Here are made-up elements, facts about them, and rows of numbers that follow some of those facts. Name the element behind each unnamed row.

Facts:
ω: uses; Φ: refers to
(10) (ω (481),(1702)) (Φ (1773),(1052))
(1001) (ω (973),(1620),(225),(978)) (Φ (829))
(1028) (ω (1034))
(1034) (Φ (1244),(698),(560),(1559))
(1150) (Φ (431))
(1158) (ω (587))
(1162) (Φ (1773),(644),(1702))
(1163) (ω (1845),(183),(1858),(321))
(1187) (ω (674))
(1197) (ω (156)) (Φ (170),(624),(40))
(1201) (Φ (788),(973),(429),(321))
(1204) (ω (889)) (Φ (22),(1127),(20),(775))
(1229) (Φ (1129),(478),(783),(1867),(114))
(1244) (ω (1787),(978),(1761))
(1251) (Φ (221))
(1271) (ω (1524),(551),(568),(1553)) (Φ (1052),(66),(435))
(1298) (ω (926),(1620))
(1313) (ω (1773),(1818),(1034),(318)) (Φ (1503),(47))
(1318) (Φ (1735),(301),(1559))
(1341) (Φ (109),(301),(1853),(1198))
(1344) (Φ (889),(1735),(170),(1028),(906))
(1349) (ω (332),(1698))
(1351) (ω (726)) (Φ (89),(478),(1867),(60),(1768))
(1360) (Φ (153),(698),(1481),(1198))
(1392) (ω (1565),(1229))
(1407) (ω (791),(1434),(422),(1804),(321))
(1445) (Φ (1158),(1524),(1219))
(1458) (ω (481),(706),(1565))
(1494) (Φ (1032),(1773),(906),(1349))
(1503) (ω (1642),(758))
(1540) (Φ (543),(1853),(47),(844))
(1553) (Φ (478),(444))
(1559) (ω (1089),(499))
(156) (Φ (1158),(624),(593),(321))
(1564) (Φ (1392),(1244))
(1566) (ω (1781),(978),(1642))
(1583) (ω (1565),(1773)) (Φ (1755),(1524),(949))
(1593) (Φ (109),(1657),(1028),(644))
(1594) (ω (953))
(1599) (Φ (854))
(1601) (Φ (1215),(1657))
(1602) (ω (1818))
(1620) (Φ (1458),(1393),(1857))
(1640) (ω (287),(168)) (Φ (1653),(89),(686),(1187))
(1642) (Φ (1032),(114),(1198),(829))
(1653) (ω (1494),(949))
(1657) (ω (1032),(1481))
(1672) (ω (1620),(1393),(499),(429)) (Φ (1755),(1524))
(1684) (Φ (422),(121))
(1698) (Φ (1215))
(1699) (ω (1781),(1684)) (Φ (1565),(1458),(40))
(170) (ω (1052),(1818),(1664))
(1703) (ω (783),(1010),(1198),(834)) (Φ (1163),(318))
(1706) (ω (1445),(530))
(1729) (Φ (1857),(20))
(1735) (ω (1601),(1219),(733))
(174) (Φ (1521),(1052),(1481))
(1745) (ω (1201),(758)) (Φ (1735),(560),(1198))
(1787) (Φ (1481))
(1814) (ω (543)) (Φ (358),(1857))
(1853) (ω (1481),(465))
(1857) (ω (706),(1318),(1198))
(1858) (Φ (1342),(1071),(644),(1219),(318),(829))
(192) (Φ (1773),(435))
(20) (ω (68),(1150),(1702),(1804))
(22) (ω (1282))
(221) (ω (791),(706),(455))
(225) (Φ (1215),(1755),(1407),(1867))
(260) (ω (978)) (Φ (1158),(1565),(1058))
(301) (ω (1150))
(416) (ω (1215),(791),(1282),(733))
(420) (ω (889)) (Φ (1215),(1845),(1392),(444),(1602),(560),(465))
(435) (ω (1341),(1540),(1755))
(444) (ω (1393),(804))
(455) (Φ (332),(1290),(1594),(478),(321))
(481) (Φ (332),(1566),(1219),(40),(20),(775))
(498) (Φ (543),(1434),(1818),(1127),(1761))
(499) (Φ (1735),(1853),(644),(60))
(511) (ω (551)) (Φ (332),(121),(1198),(431),(1768))
(530) (Φ (593),(733))
(544) (ω (1032),(59),(530)) (Φ (1215),(301),(1393),(431))
(551) (Φ (1434),(687))
(568) (Φ (1845),(1566),(1032),(889),(1393),(444),(834))
(587) (Φ (1566),(1458),(1028),(644),(47),(358))
(607) (ω (926),(551)) (Φ (1566),(1857),(829))
(609) (Φ (1215),(1407),(1127),(1602),(435))
(611) (Φ (1071))
(66) (ω (1564))
(679) (Φ (1298),(949))
(68) (Φ (1458))
(687) (ω (679),(1773),(1781),(674),(498))
(706) (Φ (1158),(170),(686))
(758) (Φ (726),(1566),(109),(1853),(733))
(775) (ω (1521),(499),(1034))
(786) (ω (1540),(287),(1787),(853))
(788) (ω (853),(674))
(793) (ω (973),(1127),(156),(560)) (Φ (1290),(1219))
(844) (ω (168),(644),(1494),(686),(1761))
(853) (Φ (1524))
(854) (ω (1845),(1781),(701),(674))
(870) (Φ (786),(287),(1028),(59),(66))
(906) (ω (183),(1867),(192))
(907) (ω (89),(698),(174))
(926) (Φ (1158),(170),(20),(829))
(953) (Φ (1035),(1434))
(964) (ω (624),(358))
(978) (Φ (1521))

Named rows:
22 2 -12 6 21 -5 16 -6 -4 -6 -49 7 25 -6 14 10 -19 34 -34 4 34 -4 -27 -8
 27 -40 -20: (1755)
-24 25 -23 -16 24 -13 3 -10 22 0 -19 -14 7 24 -25 -9 -6 -10 5 -28 6 -3 8
 2 19 -27 18: (568)
19 -2 -7 9 -29 13 7 -1 0 -7 -3 32 31 -1 7 -16 -16 4 0 -24 1 6 -25 9 -14
 -8 -12: (964)
12 20 -17 -34 0 -24 2 14 -8 -3 -11 55 10 -16 16 48 -8 -3 -19 -23 4 15
 -18 -6 13 -17 11: (59)
-9 -4 -18 -12 7 -12 0 4 7 4 -21 4 30 8 -29 -3 26 -23 -21 -19 -2 -10 -6
 18 23 -22 -26: (609)
20 17 -10 -16 16 -12 10 3 2 -11 -22 27 23 -8 8 11 -27 -3 -13 -1 2 3 -19
 -14 25 -23 10: (698)
-20 4 -15 -18 27 32 -8 7 -37 25 -6 -21 23 26 3 7 -14 -21 -22 -3 0 -17 39
 -50 4 -44 -6: (1858)
3 8 -17 -11 1 27 30 0 3 12 -11 5 42 4 22 -10 -13 -56 -47 27 11 -57 -21 6
 48 -22 -14: (1215)
10 6 -12 -3 -1 2 19 -4 5 -8 -12 26 18 4 5 -7 -21 8 -14 -13 -1 -3 -24 -4
 7 -16 5: (47)
2 -7 -8 -26 43 -23 -4 7 4 9 -57 -19 9 28 -15 -10 -18 44 -43 14 5 13 -8
 -16 15 -50 -35: (1540)
55 -24 -4 28 -4 21 2 -10 6 -39 1 50 15 -22 -10 -48 11 -5 13 -7 -25 19 -2
 -20 -7 -7 -21: (170)
14 11 -15 1 -1 0 10 -3 5 -8 -8 27 26 -4 5 -3 -18 2 -11 -7 5 -1 -24 -6 9
 -17 3: (1035)
7 3 -4 -23 14 -6 -4 2 5 4 -25 3 8 26 -22 -18 0 -5 -3 -20 -15 0 -3 -3 -6
 -20 -13: (1344)
-23 5 -12 0 7 -5 -11 -6 36 -6 -18 -19 30 20 -22 -33 -9 -14 16 -44 -4 5 7
 15 -16 -1 7: (511)
33 0 -14 -3 4 -25 9 3 10 -2 -14 9 -16 -25 1 13 -24 -7 -1 4 -7 -55 -56 0
 10 -34 25: (1010)
48 -14 -1 2 30 -13 14 -4 -1 -9 -11 9 -23 -28 0 5 -2 -13 -14 33 -27 -47
 -30 -43 27 -40 33: (1565)
8 -51 -7 30 -5 19 -7 -10 -9 5 3 4 28 -21 13 1 -2 26 -33 1 -8 7 -5 -39
 -16 -22 -13: (1187)

Name these rows:
No name comes twice in this set of rows, the named rows included.
-13 -53 -19 43 -25 16 -14 -21 12 4 14 -20 28 -11 1 -13 -16 48 -18 -14 12
 9 -9 -29 -37 -19 -1 : (1566)
8 -16 -3 22 -40 68 22 -5 -21 19 22 15 56 13 17 -40 -25 -36 -20 0 5 -52
 -22 3 -23 0 -23 : (1407)
-6 -5 -13 -16 25 -15 -19 -3 8 12 -20 -12 9 14 -16 18 7 6 -16 -14 -5 0 1
 -18 0 -23 8 : (1201)
31 -59 7 47 35 11 12 -14 -19 1 -28 10 5 -20 -19 -32 38 5 9 -35 -24 -42
 11 1 -32 -41 -12 : (1583)
31 -1 -14 9 32 -10 18 -6 -22 -35 -9 43 23 -38 -19 -11 -5 0 -7 18 -27 7
 -2 -27 40 -41 5 : (1052)
-10 -1 -24 41 -8 8 5 -40 44 -25 3 -14 44 1 -10 -39 -19 19 18 -28 12 9
 -23 8 -5 6 28 : (1298)
-12 -31 -11 -4 35 -7 -20 -3 1 15 -17 -25 15 1 -10 21 9 10 -27 -3 -17 2
 16 -46 -1 -33 5 : (1684)
7 -16 -5 15 -8 14 6 9 -44 24 3 0 26 8 -58 -33 -5 -22 18 -8 -38 -50 -28
 12 -21 -21 -24 : (10)
1 -60 -2 36 -25 39 -11 -14 -12 12 22 2 48 -16 13 -8 -4 26 -32 -3 -10 10
 4 -36 -42 -6 -14 : (854)
-8 6 -10 -25 20 21 31 -4 -17 24 -10 2 -12 43 -16 -17 -4 -17 -28 4 -13
 -49 -5 -14 14 -29 -1 : (68)
24 -57 -1 32 13 6 13 -14 0 -19 -4 32 8 -8 -38 -70 28 3 10 -28 -50 9 26
 -1 -24 -29 -27 : (1313)
19 5 2 -19 24 10 4 10 -5 21 -22 -14 -7 23 -12 -18 -8 -41 -3 7 -20 -66
 -17 -11 6 -26 -2 : (455)
4 -2 -16 35 -7 7 14 -26 34 -27 -3 11 36 -6 -9 -49 -15 1 16 -19 2 12 -8 7
 4 -3 5 : (444)

The same elements again, as new rows of numbers:
Some rows with their names:
6 0 0 -2 6 15 -12 14 -21 17 8 12 -17 -3 30 -6 -8 -29 -2 -42 13 0 9 -11 3
 -18 9 31 23 -12 -8: (1201)
-9 14 -2 -4 -9 15 -14 15 -1 -3 1 12 -9 20 31 5 -9 -26 -35 -44 3 21 -7 -4
 7 -31 50 5 19 -1 8: (1657)
17 -8 24 7 12 3 -5 28 -50 -18 15 1 -36 32 50 -21 -4 -34 -51 -76 16 16 14
 -69 9 -28 -36 -5 7 -17 -8: (543)
-14 12 0 -3 -5 16 -16 17 3 -3 3 9 -9 22 28 4 -7 -20 -27 -46 11 14 -7 -1
 3 -27 45 -1 19 -1 13: (1706)
8 -25 -10 16 9 21 -21 6 -41 25 18 -9 -6 -2 18 -20 -10 -19 -1 -41 19 6 -2
 -32 -11 -1 -17 45 60 -30 -9: (174)
-5 7 16 -2 1 23 -13 21 7 -2 11 -19 -9 5 25 -4 -1 -13 -12 -42 11 11 23 4
 2 -28 37 17 20 -8 5: (1032)
11 7 -13 5 -4 25 -5 7 -34 19 9 15 -17 0 29 -6 -24 -32 -35 -51 -10 23 2
 -12 18 -30 30 48 35 -16 -13: (609)
-3 -3 17 7 2 10 -7 17 -12 8 12 2 -11 6 29 -9 -17 -21 -11 -38 14 4 13 -5
 0 -19 6 28 21 -8 7: (804)
-15 0 -3 6 -3 3 -13 11 -17 7 8 23 -12 24 29 0 -23 -23 -25 -41 15 6 -16
 -12 0 -19 16 12 22 -1 16: (1653)
3 -1 0 -2 5 17 -12 12 -20 15 9 10 -20 -5 29 -3 -7 -28 -1 -41 10 -3 10
 -13 4 -17 9 32 23 -12 -10: (455)
-4 9 22 -3 -1 23 -9 23 5 -3 8 -14 -8 4 29 -2 -3 -21 -16 -41 8 13 21 3 4
 -29 36 17 19 -9 2: (465)
-14 4 -7 6 -4 3 -10 8 -15 7 7 25 -14 20 28 1 -22 -22 -29 -41 9 9 -15 -13
 5 -21 18 19 24 0 13: (444)
-9 5 -16 -6 -1 13 -17 8 -34 14 5 41 -24 10 34 0 -19 -35 -6 -48 25 -3 -25
 -15 4 -19 20 3 15 -9 -5: (260)
-24 -18 13 2 -3 21 23 15 -37 4 38 112 7 11 13 -3 -2 -9 -16 -24 54 34 3 0
 22 -41 3 17 36 9 26: (66)
-10 -1 10 5 -2 8 -10 13 -17 7 10 14 -12 14 30 -5 -21 -26 -13 -38 19 4 -5
 -7 -1 -21 11 17 17 -7 8: (1058)
-14 2 -6 5 -2 4 -14 11 -15 8 6 25 -11 23 29 -2 -23 -23 -25 -41 15 7 -17
 -12 1 -18 17 13 22 0 14: (854)
-9 3 -21 -2 1 12 -17 9 -20 18 5 36 -21 13 31 -2 -15 -22 -12 -49 16 2 -20
 -20 6 -12 18 14 22 -4 -1: (793)

Name these rows:
No name comes twice in this set of rows, the named rows included.
-9 3 -18 -1 7 7 -16 4 -1 16 16 4 -29 -6 21 0 -4 2 3 -42 11 -8 18 -22 5
 -15 5 42 32 -6 -4 : (1642)
-23 7 -34 -2 -1 1 -19 -3 -3 15 18 29 -33 6 24 1 -22 9 -4 -50 21 0 -13
 -26 9 -20 20 23 28 -6 3 : (1001)
0 -3 20 3 1 11 -7 16 -15 7 12 8 -10 6 34 -11 -18 -29 -4 -35 21 4 8 -4 -3
 -21 8 21 15 -13 3 : (1565)
-8 21 -25 14 -7 -11 -28 4 -33 22 3 41 -22 0 25 4 -37 -28 -29 -40 -35 7
 -21 -24 3 -3 27 30 40 -3 -9 : (420)
-4 10 17 -13 2 45 -5 30 -5 17 6 3 -20 -3 38 -8 4 -23 10 -62 17 4 11 6 10
 -9 30 -5 10 -8 -21 : (1445)
-21 4 -2 1 -3 3 -14 7 -30 1 9 28 -20 17 31 4 -25 -36 -9 -38 27 -6 -24 -9
 -1 -26 16 -2 13 -7 9 : (170)
-6 -1 9 2 -1 7 -10 14 -15 5 10 21 -11 12 34 -7 -24 -29 -9 -38 23 4 -8
 -11 -2 -23 14 15 15 -9 8 : (40)
0 -2 2 3 2 6 -12 15 -4 8 5 23 -6 17 34 -7 -15 -26 -15 -35 16 8 -4 -14 -5
 -16 12 23 22 -3 12 : (47)
7 -6 -30 5 9 25 -27 12 -36 24 6 17 -9 22 20 -14 -15 -25 -23 -50 16 14
 -15 -9 -5 -15 30 25 31 -16 3 : (1271)
18 9 0 1 -3 22 2 7 -26 17 7 10 -19 -14 34 -2 -17 -35 -30 -47 -15 19 16
 -16 23 -30 22 59 34 -16 -19 : (1601)
-32 4 -6 5 -4 -1 -10 2 6 7 26 7 -29 6 22 -1 -28 15 0 -43 25 -3 3 -17 6
 -25 10 23 24 -7 11 : (829)
9 0 -7 -4 9 9 -15 12 -10 12 -1 17 -17 -4 30 4 8 -32 -7 -33 -2 -5 12 -23
 2 -12 6 41 28 -1 -6 : (1318)
5 1 -16 -6 7 8 -22 9 -23 13 2 30 -18 4 32 1 -2 -38 -2 -38 13 -6 -7 -19
 -1 -16 15 22 22 -7 -4 : (1344)

